Below is a small trained network, with its code and all its weights. Each question gives an input and a class and asks what happens when units are switched off, that is, made to give their printed mean instead of their output.

import numpy as np


def w(rows, s, z=0):
    codes = np.array(rows[::2]) - 128.0
    scale = np.full(codes.shape[1], s)
    scale[-1] = z or s
    return codes * scale


def f(y):
    return np.maximum(y, 0)


def log_softmax(a):
    a = a - a.max(-1, keepdims=True)
    return a - np.log(np.exp(a).sum(-1, keepdims=True))


def net(x, mask):
    res = np.array(x, float).reshape(1, 4) / 4 @ E
    y = f(res @ A[0][:, :-1].T + A[0][:, -1])
    res = res + np.where(mask, y, B[0][:, -1]) @ B[0][:, :-1]
    return log_softmax(res[-1] @ U[:, :-1].T + U[:, -1])


A, B = {}, {}
E = w([
[69,127,113,182,111],'x0',
[47,192,164,12,203],'x1',
[49,9,53,53,88],'x2',
[129,132,3,181,223],'x3',
],0.0048)
A[0] = w([
[216,124,90,148,129,184],'N0',
[122,91,101,205,65,187],'N1',
[60,132,122,2,136,254],'N2',
[167,165,221,134,103,183],'N3',
[110,148,76,208,165,250],'N4',
[115,51,91,65,58,84],'N5',
],0.019,0.0025)
B[0] = w([
[169,108,84,166,189,174],'N0',
[100,45,114,214,93,200],'N1',
[163,73,174,40,251,246],'N2',
[215,169,210,132,61,199],'N3',
[60,181,82,182,178,193],'N4',
[102,201,29,45,93,213],'N5',
],0.022,0.013)
U = w([
[2,189,62,156,69,93],'0',
[164,173,62,62,125,126],'1',
[186,8,192,176,20,7],'2',
[194,225,237,108,96,218],'3',
[99,59,87,219,217,201],'4',
[151,46,190,33,208,94],'5',
],0.0055,0.0015)

Each question gives the input, the list of numbers given to net, and the class t.
The units are the neurons (one row each of A and B). Each row of codes is followed by its name. A weight is (code - 128) times the scale printed after its matrix; where a second scale follows, it is the last column's (A, B and U).
mask holds one flag per neuron, in row order. A switched-off neuron (its flag False) gives its mean, the last column of its row in B, instead of its output. The means were averaged over made-up inputs and are rounded, as every weight is.
A unit's drop is (log p(t) with every unit on - log p(t) with that unit switched off) / (log p(t) with every unit on - log p(t) with every unit switched off).
The circuit of an input: a set's keep is (log p(t) with only the set's units on - log p(t) with every unit switched off) / (log p(t) with every unit on - log p(t) with every unit switched off). Starting from all 6 units, units are removed one at a time, each time the one whose removal leaves the highest keep (on an exact tie, the one counted first), for as long as the keep stays at least 0.8.
circuit, biggest first: the units of the circuit, biggest drop first
unit that matters most: the unit with the biggest drop
k most important neurons: the k neurons with the biggest drops, biggest first
drop when u is switched off: that unit's drop, to one decimal
input [0,-8,-7,-7], class 2: unit that matters most -> N1
input [-6,-8,3,-6], class 2: 2 most important neurons -> [N1; N4]
input [-6,-4,1,-2], class 2: circuit, biggest first -> [N2; N4]
input [-5,-6,8,-5], class 1: 2 most important neurons -> [N5; N4]
input [6,4,-8,6], class 0: 3 most important neurons -> [N2; N4; N1]
input [4,-6,8,-7], class 0: circuit, biggest first -> [N5; N1]
input [-3,0,2,4], class 4: 3 most important neurons -> [N5; N3; N2]
input [-1,-3,7,4], class 0: 2 most important neurons -> [N5; N2]
input [-4,-5,3,-8], class 3: 3 most important neurons -> [N3; N4; N5]
input [6,-1,8,-6], class 1: 2 most important neurons -> [N5; N2]
input [-8,1,-6,5], class 4: 3 most important neurons -> [N5; N0; N2]
input [-6,-6,6,2], class 0: 3 most important neurons -> [N5; N2; N1]
input [6,-1,-2,-5], class 2: 3 most important neurons -> [N5; N2; N4]
input [-8,5,-4,-6], class 3: circuit, biggest first -> [N3]
input [6,3,-2,-8], class 3: 2 most important neurons -> [N3; N1]
input [4,-7,-7,-3], class 2: drop when N1 is switched off -> 0.3
input [-6,5,-5,0], class 3: drop when N3 is switched off -> 0.6
input [3,0,7,-2], class 1: drop when N5 is switched off -> 4.6
